Each row has a class, written after it.
[-15  -3   2   5   7 -41 -11   5  11  -1 -15   3   0   0   2  10   1   8
 -24  -6   3 -26   3  -3  14  -8   8   4 -10   7  -2  11 -13  20 -17  -3
  -6  11  14  -1   2  -9] | simar
[ -2   7  -3   4   2 -29  -2  -3 -22  -2   1  -6   5   6   7 -13   4   6
  12   4   6   6  -5  -9  -1  -7  -6   2  19  11  -6  11   3   0  -2  12
  10 -13   0 -25  -5 -17] | lezom
[ -5   2 -13   3 -15 -41  -8   3  -4   0  14  -5   7  -3   9  -7  -2   7
   9  -5  -4   0  -4 -12 -11 -13  -6  -7  13   7  -5   7  -4   6   1   7
   5 -13  -2 -24  -5 -14] | lezom
[  4  22   1 -18 -16 -38 -30  -7  -3  -5  -8 -10   0   4  13   7 -18   4
  -7  -5   3   8   0 -16  13  -9 -16 -11   1 -13  -1  -5   0   2  -5   1
   0  11  -5 -31   6  -3] | simar
[ -2  10   8  -3  -8  -1  18  -9 -17  11  -1   3  -7   5  -5   4  -1   2
 -12  -2  -6  -7   7   9   8   0  -5   6   2   2  17  -2  -4   8 -16  -7
 -13 -13  11   3  -4   1] | tufav
[ -3   6   1  -3 -16 -11  23  -8  -3   8  12   4  -2   3   1   3   0  13
 -14  -9   5 -10  -4   6   4  -1  -8  -6 -11  -7  -5  -5  -4  -9  -2  -7
   4 -11   7  -4  -8   4] | tufav
[-17  22   0   3  -3 -40 -10   2  10   1 -12   9  -3   5   7  19   1  17
 -23 -13   3 -25  21  -4  16 -13  -8  -8   0 -14  -7  -4 -11  19 -18  -6
  -8   5  14  -7  -6 -12] | simar
[-23   1   3   5  11 -60 -15   7 -11  -4   0  -9   2   0   7 -11   7   2
   6   5  -3 -11  -2 -16  -6 -13  -2  13   9   5  -2  -1  -4  -3  -8   7
  16 -16  -5 -28 -11 -23] | lezom
[-21  25   4  -5  19 -49  -9   2  -4  -9 -20  -2 -19   6   8   6   2  12
  -5  -9   8 -21   6  -7  24  -5 -14 -14   2 -13 -13   4   6   8 -22   4
  -7  14   7 -42  -8  -9] | simar
[-10   5  -7   0 -30   2  18   6   3  14  14   7   8   2  -3  10  -4  15
 -17 -23  11 -13   3   4  10   0 -14 -15  15   0 -15   2  -7   5 -23 -13
 -13  -7  16  -5 -10   1] | tufav
[  7  -3   0  -9  13 -21   2  -5 -15  -3  -2  -5   4   7   6  -9  11  -9
   6   5   5  15 -12 -10   4  -6  -5  -8  21   6   3  -3  -3 -17  22  17
   4  -2  -2 -23 -13  -9] | lezom
[ -3   6  -1  -3 -27 -14  20   1  -8  14  12   8  -2  -8  -1   5  -2  11
 -28 -20   4 -10  -2   4  15  -2  -6  -5  12  16   2   4 -12  15 -17 -14
  -9   1  17   2   3  -5] | tufav
[-10   5   9  -3  -3 -37  24  -3  -8   6  -3   7  -4   0  -6  -4   3   2
  -6  -7   0 -31   1  11   5   1  -9  -2  -6  -8  -1 -10  -8  -9  -3  -9
   1 -13   7  -5 -23   7] | tufav
[ -7  -5  -4   5  10 -40  -6   1  -9  -8  -2 -14   4   1   1 -13   0   0
   3  -3   4  -3 -10  -7   1  -4   0  -1   5  13  -5   0   4  -3  -2   7
  13  -3  -2 -20  -3 -13] | lezom
[  1   7   9 -13  -3 -10  23  -9 -13  11  -7  -5  -8   1  -7  -1   2   1
  -5  -5   7 -11   3  15   9   8 -10   4   1 -21   3 -12  -3 -20   4 -11
  -1  -9   4   3  -8  12] | tufav
[-13  14   2  -4  10 -26  -2   3   0  -5 -14  -4  -1  10   0   7   1  -4
  -4   5  14  -7  -8   3  17   8  -1  -1  -6   4  -3   6  -1  -5 -10   0
  -9  19  -2 -26   3   1] | simar
